Below are the code and all the weights of a small trained network. Each question names an input and a target symbol and asks about switching units off, where a switched-off unit gives its printed mean instead of its output.

import numpy as np


def w(rows, s, z=0):
    codes = np.array(rows[::2]) - 128.0
    scale = np.full(codes.shape[1], s)
    scale[-1] = z or s
    return codes * scale


def norm(h):
    return h / np.sqrt((h * h).mean(-1, keepdims=True) + 1e-5)


def f(y):
    return np.maximum(y, 0)


def softmax(a):
    e = np.exp(a - a.max(-1, keepdims=True))
    return e / e.sum(-1, keepdims=True)


def log_softmax(a):
    a = a - a.max(-1, keepdims=True)
    return a - np.log(np.exp(a).sum(-1, keepdims=True))


def net(x, mask):
    ids = ['αδεζηθλμξπτφψω'.index(c) for c in x.split()]
    T = len(ids)
    res = E[ids] + P[:T]
    u = 0
    for l in range(2):
        q, k, v = (norm(res) @ M[l].T for M in (Q, K, V))
        z = softmax(np.where(np.tri(T) > 0, q @ k.T / 2**0.5, -1e9)) @ v
        res = res + np.where(mask[u], z, O[l][:, -1]) @ O[l][:, :-1]
        u += 1
        y = f(norm(res) @ A[l][:, :-1].T + A[l][:, -1])
        res = res + np.where(mask[u : u + 8], y, B[l][:, -1]) @ B[l][:, :-1]
        u += 8
    return log_softmax(norm(res)[-1] @ U[:, :-1].T + U[:, -1])


Q, K, V, O, A, B = {}, {}, {}, {}, {}, {}
E = w([
[76,104,105,96,138,142],'α',
[123,114,104,144,127,132],'δ',
[135,108,102,153,112,152],'ε',
[98,121,112,148,105,159],'ζ',
[146,153,78,142,103,153],'η',
[107,120,91,165,97,118],'θ',
[46,115,91,74,90,164],'λ',
[174,152,163,173,3,209],'μ',
[107,162,110,75,95,99],'ξ',
[107,205,203,180,118,172],'π',
[136,226,210,56,204,183],'τ',
[91,176,178,37,248,82],'φ',
[180,49,111,99,22,80],'ψ',
[227,247,106,34,90,253],'ω',
],0.0022)
P = w([
[249,114,156,196,200,114],'0',
[35,187,101,159,108,134],'1',
[34,202,99,127,88,119],'2',
[61,203,104,117,81,117],'3',
[65,212,98,112,88,118],'4',
[36,206,99,121,65,127],'5',
],0.0013)
Q[0] = w([
[229,2,255,86,173,80],'0.h0',
[19,211,64,53,117,246],'0.h0',
],0.003)
K[0] = w([
[86,166,77,255,171,199],'0.h0',
[219,134,219,72,127,30],'0.h0',
],0.0029)
V[0] = w([
[90,155,135,165,157,246],'0.h0',
[77,1,75,101,110,176],'0.h0',
],0.0034)
O[0] = w([
[94,211,122,174,231,207,254],'0.h0',
[110,33,99,160,125,254,173],'0.h0',
],0.0036,0.0016)
A[0] = w([
[142,20,57,105,4,104,68],'0.n0',
[186,134,112,157,118,110,2],'0.n1',
[26,123,112,89,193,112,129],'0.n2',
[137,175,201,67,168,149,39],'0.n3',
[100,166,97,44,85,134,66],'0.n4',
[124,56,92,151,101,161,150],'0.n5',
[189,135,158,160,155,75,81],'0.n6',
[97,129,254,100,114,153,90],'0.n7',
],0.0029,0.0015)
B[0] = w([
[106,204,253,154,139,188,180],'0.n0',
[106,134,106,187,120,99,131],'0.n1',
[210,178,119,194,90,127,253],'0.n2',
[158,153,96,83,67,73,148],'0.n3',
[85,100,123,178,86,139,201],'0.n4',
[120,131,92,70,130,118,197],'0.n5',
[80,139,101,203,103,151,143],'0.n6',
[137,91,197,76,97,114,141],'0.n7',
],0.0031,0.0019)
Q[1] = w([
[248,17,179,152,211,79],'1.h0',
[11,253,169,86,16,171],'1.h0',
],0.0054)
K[1] = w([
[17,72,83,127,69,124],'1.h0',
[254,166,125,142,188,113],'1.h0',
],0.006)
V[1] = w([
[44,70,137,233,62,175],'1.h0',
[253,105,51,101,36,142],'1.h0',
],0.0035)
O[1] = w([
[93,140,140,254,80,98,213],'1.h0',
[223,134,91,148,106,183,5],'1.h0',
],0.0051,0.0016)
A[1] = w([
[96,150,141,8,223,121,174],'1.n0',
[160,48,167,2,193,116,115],'1.n1',
[119,36,138,47,196,174,73],'1.n2',
[234,121,176,84,49,33,1],'1.n3',
[137,47,98,221,92,108,87],'1.n4',
[78,118,177,151,241,185,182],'1.n5',
[203,61,51,198,161,131,90],'1.n6',
[44,214,165,166,27,96,179],'1.n7',
],0.0031,0.0011)
B[1] = w([
[97,28,158,159,200,192,157],'1.n0',
[142,6,83,240,144,66,136],'1.n1',
[189,60,131,208,68,85,131],'1.n2',
[45,109,181,130,2,177,139],'1.n3',
[96,4,127,74,208,136,153],'1.n4',
[106,167,140,134,51,186,174],'1.n5',
[137,176,79,29,128,121,137],'1.n6',
[206,111,120,76,139,72,254],'1.n7',
],0.0034,0.0054)
U = w([
[199,79,76,90,172,208,22],'α',
[185,91,100,179,149,90,75],'δ',
[159,45,114,139,177,106,53],'ε',
[66,123,172,255,155,224,253],'ζ',
[202,198,53,149,157,124,129],'η',
[148,85,91,171,132,54,78],'θ',
[52,88,19,108,58,246,174],'λ',
[238,125,178,158,59,195,102],'μ',
[161,62,72,85,62,7,124],'ξ',
[16,239,197,100,137,51,177],'π',
[86,145,189,40,242,173,44],'τ',
[120,48,138,84,223,89,113],'φ',
[136,46,239,62,18,143,111],'ψ',
[227,211,72,19,151,207,129],'ω',
],0.0057,0.0029)

Each question gives the input, a string of symbols that net reads in full, and the target symbol t.
The units are the heads (2 rows each of Q, K, V and O) and the neurons (one row each of A and B). Each row of codes is followed by its name. A weight is (code - 128) times the scale printed after its matrix; where a second scale follows, it is the last column's (O, A, B and U).
mask holds one flag per unit, layer by layer, with each layer's heads first. A switched-off unit (its flag False) gives its mean, the last column of its rows in O or B, instead of its output. The means were averaged over made-up inputs and are rounded, as every weight is.
A unit's drop is (log p(t) with every unit on - log p(t) with that unit switched off) / (log p(t) with every unit on - log p(t) with every unit switched off).
The circuit of an input: a set's keep is (log p(t) with only the set's units on - log p(t) with every unit switched off) / (log p(t) with every unit on - log p(t) with every unit switched off). Starting from the 12 units with the biggest drops (on a tie, the unit counted first), units are removed one at a time, each time the one whose removal leaves the highest keep (on an exact tie, the one counted first), for as long as the keep stays at least 0.8.
units of the circuit, in order: the units of the circuit, biggest drop first
k most important neurons: the k neurons with the biggest drops, biggest first
top k neurons in layer l: the k neurons of layer l with the biggest drops, biggest first
drop when u is switched off: that unit's drop, to one decimal
input δ α ξ ζ η, target ξ: units of the circuit, in order	0.h0, 1.n7
input ζ θ η λ ζ η, target π: units of the circuit, in order	0.h0, 0.n2, 1.h0
input ζ ζ μ, target π: units of the circuit, in order	0.h0, 0.n2, 1.h0
input η θ ζ, target ω: units of the circuit, in order	1.h0, 0.h0
input η ζ α μ δ α, target ω: units of the circuit, in order	1.h0
input ζ ζ ζ λ ζ η, target π: units of the circuit, in order	0.h0, 1.h0, 0.n2
input ξ δ θ, target ψ: units of the circuit, in order	0.h0, 1.n3, 1.h0
input ζ μ ψ, target π: units of the circuit, in order	0.n0, 0.n2, 1.h0, 0.h0
input ζ π ζ, target π: units of the circuit, in order	0.h0, 1.n7
input η ζ ζ η, target ω: 2 most important neurons	0.n6, 0.n4
input ξ λ π λ, target ψ: 3 most important neurons	1.n3, 1.n0, 0.n0
input ξ μ λ λ λ ζ, target ψ: 2 most important neurons	1.n3, 0.n2
input λ ζ λ, target ζ: units of the circuit, in order	0.h0, 1.h0
input ξ ζ δ ζ, target ψ: top 2 neurons in layer 1	1.n3, 1.n0
input ξ ζ λ ψ λ, target ψ: most important neuron	0.n0
input ζ λ ψ η π ε, target π: 2 most important neurons	0.n0, 0.n2
input ζ ζ π ζ ζ λ, target π: 2 most important neurons	0.n2, 1.n7
input ζ λ ζ π ε, target π: top 2 neurons in layer 0	0.n2, 0.n4
input λ η α, target ζ: drop when 0.n1 is switched off	0.0
input ζ ζ ζ π ζ λ, target π: drop when 1.h0 is switched off	0.5
